Below are the code and all the weights of a small trained network. Each question names an input and a target symbol and asks about switching units off, where a switched-off unit gives its printed mean instead of its output.

import numpy as np


def w(rows, s, z=0):
    codes = np.array(rows[::2]) - 128.0
    scale = np.full(codes.shape[1], s)
    scale[-1] = z or s
    return codes * scale


def norm(h):
    return h / np.sqrt((h * h).mean(-1, keepdims=True) + 1e-5)


def f(y):
    return y / 2 * (1 + np.tanh(0.7978845608 * (y + 0.044715 * y**3)))


def softmax(a):
    e = np.exp(a - a.max(-1, keepdims=True))
    return e / e.sum(-1, keepdims=True)


def log_softmax(a):
    a = a - a.max(-1, keepdims=True)
    return a - np.log(np.exp(a).sum(-1, keepdims=True))


def net(x, mask):
    ids = ['ζθμξπτφψω'.index(c) for c in x.split()]
    T = len(ids)
    res = E[ids] + P[:T]
    u = 0
    for l in range(2):
        q, k, v = (norm(res) @ M[l].T for M in (Q, K, V))
        z = softmax(np.where(np.tri(T) > 0, q @ k.T / 4**0.5, -1e9)) @ v
        res = res + np.where(mask[u], z, O[l][:, -1]) @ O[l][:, :-1]
        u += 1
        y = f(norm(res) @ A[l][:, :-1].T + A[l][:, -1])
        res = res + np.where(mask[u : u + 16], y, B[l][:, -1]) @ B[l][:, :-1]
        u += 16
    return log_softmax(norm(res)[-1] @ U[:, :-1].T + U[:, -1])


Q, K, V, O, A, B = {}, {}, {}, {}, {}, {}
E = w([
[108,175,191,141,110,157],'ζ',
[121,160,187,145,121,163],'θ',
[106,148,193,160,122,155],'μ',
[95,121,162,157,140,118],'ξ',
[83,172,126,139,122,82],'π',
[105,148,137,71,156,36],'τ',
[134,74,128,102,197,96],'φ',
[198,237,174,99,100,169],'ψ',
[255,189,117,151,223,221],'ω',
],0.0013)
P = w([
[67,89,77,134,100,111],'0',
[145,111,75,181,156,146],'1',
[82,141,112,135,179,177],'2',
[184,100,90,176,150,121],'3',
[73,135,138,91,152,160],'4',
[173,85,118,129,104,93],'5',
[75,109,130,52,105,139],'6',
[160,74,128,71,72,85],'7',
[96,75,129,10,62,132],'8',
[171,67,129,82,59,75],'9',
],0.0013)
Q[0] = w([
[134,58,204,78,31,130],'L0H1',
[170,117,171,131,39,2],'L0H1',
[204,243,91,227,228,112],'L0H1',
[157,72,138,33,98,114],'L0H1',
],0.0015)
K[0] = w([
[69,92,227,74,49,82],'L0H1',
[142,134,224,49,85,86],'L0H1',
[218,172,97,155,255,164],'L0H1',
[82,103,112,97,86,60],'L0H1',
],0.0019)
V[0] = w([
[110,162,89,170,147,90],'L0H1',
[152,159,100,161,162,164],'L0H1',
[166,181,118,193,251,119],'L0H1',
[101,88,108,70,108,165],'L0H1',
],0.0017)
O[0] = w([
[79,87,129,112,102,101,157],'L0H1',
[104,100,85,94,104,148,208],'L0H1',
[107,87,121,70,5,158,254],'L0H1',
[130,178,104,149,193,116,83],'L0H1',
],0.0019,0.00074)
A[0] = w([
[112,69,121,110,128,143,107],'L0N1',
[144,152,104,111,151,137,3],'L0N2',
[131,99,189,102,133,126,209],'L0N3',
[118,116,107,58,143,74,110],'L0N4',
[116,133,129,147,98,51,146],'L0N5',
[154,107,4,71,150,177,171],'L0N6',
[76,124,98,121,85,118,150],'L0N7',
[154,155,180,136,91,123,60],'L0N8',
[116,144,140,158,202,160,219],'L0N9',
[156,167,142,101,111,158,74],'L0N10',
[93,167,150,115,90,115,183],'L0N11',
[148,110,163,129,116,97,148],'L0N12',
[200,128,91,157,144,124,86],'L0N13',
[140,69,133,164,118,118,45],'L0N14',
[113,62,141,137,118,161,82],'L0N15',
[98,121,126,103,145,105,217],'L0N16',
],0.0032,0.00053)
B[0] = w([
[129,222,125,117,103,127,171],'L0N1',
[46,147,169,123,141,73,68],'L0N2',
[163,124,61,200,96,123,253],'L0N3',
[134,176,137,182,177,243,149],'L0N4',
[211,111,124,167,132,190,148],'L0N5',
[92,124,222,199,51,128,201],'L0N6',
[193,121,150,82,106,209,190],'L0N7',
[99,108,79,236,214,122,182],'L0N8',
[129,108,126,42,53,65,140],'L0N9',
[40,97,87,196,128,62,175],'L0N10',
[248,62,92,138,138,128,222],'L0N11',
[161,120,58,185,199,144,174],'L0N12',
[124,20,151,112,57,102,101],'L0N13',
[86,140,87,131,117,103,129],'L0N14',
[142,192,86,90,57,102,200],'L0N15',
[162,136,110,162,60,201,163],'L0N16',
],0.0013,0.00075)
Q[1] = w([
[21,215,192,30,143,158],'L1H1',
[33,232,200,1,143,203],'L1H1',
[105,154,166,65,89,231],'L1H1',
[39,222,197,59,166,123],'L1H1',
],0.0066)
K[1] = w([
[52,152,85,220,152,119],'L1H1',
[40,136,104,217,173,87],'L1H1',
[4,186,133,151,253,33],'L1H1',
[62,124,73,206,130,128],'L1H1',
],0.0044)
V[1] = w([
[168,248,178,128,118,92],'L1H1',
[108,52,252,124,152,147],'L1H1',
[54,168,129,200,80,129],'L1H1',
[181,150,233,202,78,155],'L1H1',
],0.0023)
O[1] = w([
[147,252,189,161,72,153,86],'L1H1',
[23,45,158,88,185,221,96],'L1H1',
[168,123,180,172,221,83,248],'L1H1',
[126,114,225,83,100,87,171],'L1H1',
],0.0027,0.0013)
A[1] = w([
[129,184,81,30,86,62,141],'L1N1',
[91,140,56,204,68,164,146],'L1N2',
[121,174,89,195,213,62,143],'L1N3',
[74,73,175,106,253,91,4],'L1N4',
[133,139,158,128,128,142,102],'L1N5',
[52,118,158,125,107,177,148],'L1N6',
[132,200,151,127,168,215,124],'L1N7',
[103,107,220,153,180,95,129],'L1N8',
[114,120,114,162,95,135,187],'L1N9',
[98,50,33,106,191,152,87],'L1N10',
[151,92,149,180,135,117,117],'L1N11',
[108,171,223,146,199,80,113],'L1N12',
[154,207,198,132,107,152,140],'L1N13',
[140,91,120,76,148,24,118],'L1N14',
[146,146,209,90,171,89,90],'L1N15',
[55,123,167,47,53,167,137],'L1N16',
],0.0031,0.0018)
B[1] = w([
[94,130,152,178,110,205,98],'L1N1',
[109,150,119,76,97,212,106],'L1N2',
[179,81,157,84,122,118,186],'L1N3',
[165,157,166,214,125,169,153],'L1N4',
[123,124,108,140,112,110,125],'L1N5',
[208,137,96,73,133,116,150],'L1N6',
[86,127,120,97,179,82,138],'L1N7',
[124,144,127,110,116,203,254],'L1N8',
[113,146,140,80,149,144,187],'L1N9',
[61,102,139,175,30,79,122],'L1N10',
[111,164,127,148,149,138,219],'L1N11',
[93,93,111,101,95,165,198],'L1N12',
[74,93,133,137,95,84,198],'L1N13',
[83,174,91,86,135,146,169],'L1N14',
[125,137,89,169,81,155,185],'L1N15',
[254,36,159,93,97,118,210],'L1N16',
],0.0026,0.00084)
U = w([
[26,141,222,57,120,94,17],'ζ',
[62,130,139,12,234,86,68],'θ',
[119,127,209,223,206,251,192],'μ',
[75,72,93,209,155,45,44],'ξ',
[233,210,72,161,224,16,83],'π',
[115,228,5,65,78,228,155],'τ',
[52,37,44,139,59,120,94],'φ',
[128,244,219,166,2,68,128],'ψ',
[237,30,184,35,59,146,250],'ω',
],0.0069,0.0012)

Each question gives the input, a string of symbols that net reads in full, and the target symbol t.
The units are the heads (4 rows each of Q, K, V and O) and the neurons (one row each of A and B). Each row of codes is followed by its name. A weight is (code - 128) times the scale printed after its matrix; where a second scale follows, it is the last column's (O, A, B and U).
mask holds one flag per unit, layer by layer, with each layer's heads first. A switched-off unit (its flag False) gives its mean, the last column of its rows in O or B, instead of its output. The means were averaged over made-up inputs and are rounded, as every weight is.
A unit's drop is (log p(t) with every unit on - log p(t) with that unit switched off) / (log p(t) with every unit on - log p(t) with every unit switched off).
The circuit of an input: a set's keep is (log p(t) with only the set's units on - log p(t) with every unit switched off) / (log p(t) with every unit on - log p(t) with every unit switched off). Starting from the 12 units with the biggest drops (on a tie, the unit counted first), units are removed one at a time, each time the one whose removal leaves the highest keep (on an exact tie, the one counted first), for as long as the keep stays at least 0.8.
units of the circuit, in order: the units of the circuit, biggest drop first
unit that matters most: the unit with the biggest drop
top k neurons: the k neurons with the biggest drops, biggest first
top k neurons in layer l: the k neurons of layer l with the biggest drops, biggest first
input μ μ ψ μ, target ψ: units of the circuit, in order -> [L1H1]
input ψ ω τ, target ψ: units of the circuit, in order -> [L1H1, L0H1, L0N10, L0N8]
input ω ω φ ξ, target ω: top 4 neurons in layer 0 -> [L0N6, L0N8, L0N3, L0N12]
input π μ ω μ, target ω: top 3 neurons -> [L0N6, L0N9, L0N13]
input τ μ ω θ, target ω: units of the circuit, in order -> [L1H1, L0N13]
input ζ μ φ ψ π π μ π, target π: units of the circuit, in order -> [L0H1, L0N4, L1N10]
input π τ ψ μ ω ω ω ζ μ, target π: units of the circuit, in order -> [L0H1, L1H1]
input ψ μ ψ μ ω θ μ, target ψ: units of the circuit, in order -> [L1H1, L0H1, L0N10]
input π μ μ ψ ζ, target π: units of the circuit, in order -> [L1H1, L0N6]
input θ ω μ, target θ: top 2 neurons -> [L0N6, L1N7]
input μ μ ξ μ, target ξ: top 4 neurons -> [L0N6, L1N10, L0N4, L1N16]
input μ ω φ π ω μ π μ ψ, target μ: top 2 neurons -> [L0N9, L0N6]
input ω μ τ ω μ ω μ μ μ μ, target μ: units of the circuit, in order -> [L0H1, L0N8, L1N16, L1N8]
input μ ζ ξ μ π μ ξ, target μ: top neuron in layer 1 -> [L1N4]
input ξ μ μ ω μ μ π μ τ, target ξ: top 2 neurons -> [L0N6, L1N10]
input θ ξ ξ, target θ: top 2 neurons in layer 0 -> [L0N6, L0N13]
input ω μ θ μ τ, target ω: units of the circuit, in order -> [L0H1, L1N16]
input θ π τ ω ω ζ μ, target θ: top 2 neurons -> [L0N6, L0N9]
input μ π ω μ ω μ μ μ φ, target μ: top 2 neurons -> [L0N4, L1N4]
input ω μ μ ζ μ ω μ μ μ θ, target μ: unit that matters most -> L0H1
input μ μ π, target μ: top 2 neurons -> [L1N4, L0N6]
input μ π μ μ μ μ, target μ: top 3 neurons -> [L0N11, L0N9, L1N16]
input μ μ μ ξ ξ θ, target ξ: top 3 neurons -> [L0N6, L0N8, L1N10]
